N: [ 0.35 -1.38 -0.87  3.42  2.20]
U: [ 6.89 -3.91 -8.75  5.03 -0.75]
Z: [-3.43  4.26 -6.74  5.79  5.81]
C: [ 5.91 -2.71 -6.44 -0.10 -3.69]
Y: [ 6.22 -2.25 -8.20  3.59 -1.42]
A: [ 0.11 -0.62 -0.95  3.55  2.38]
X: [-3.35  1.73  3.46  0.39  2.31]
M: [ 2.48  0.45 -4.04  1.91 -0.35]
L: [-3.43  4.26  0.70  5.79  5.81]
R: [ 1.45  3.76 -2.38 -4.09 -4.02]
D: [ 1.14  0.20 -1.48 -0.34 -0.99]
diff R: [ 1.45  3.76 -2.38 -4.08 -4.02]	3, [-4.09]
diff L: [-3.43  4.27  0.70  5.79  5.81]	1, [4.26]

V: [ 9.58  7.68 -5.28 -7.67]
B: [ 7.35  7.98 -5.54 -7.38]
F: [ 9.58  5.25 -5.28 -7.67]
diff F: [ 9.58  5.25 -5.28 -7.66]	3, [-7.67]
diff F: [ 9.57  5.25 -5.28 -7.67]	0, [9.58]
diff B: [ 7.35  7.97 -5.54 -7.38]	1, [7.98]
diff V: [ 9.58  7.68 -5.29 -7.67]	2, [-5.28]
diff V: [ 9.58  7.69 -5.28 -7.67]	1, [7.68]

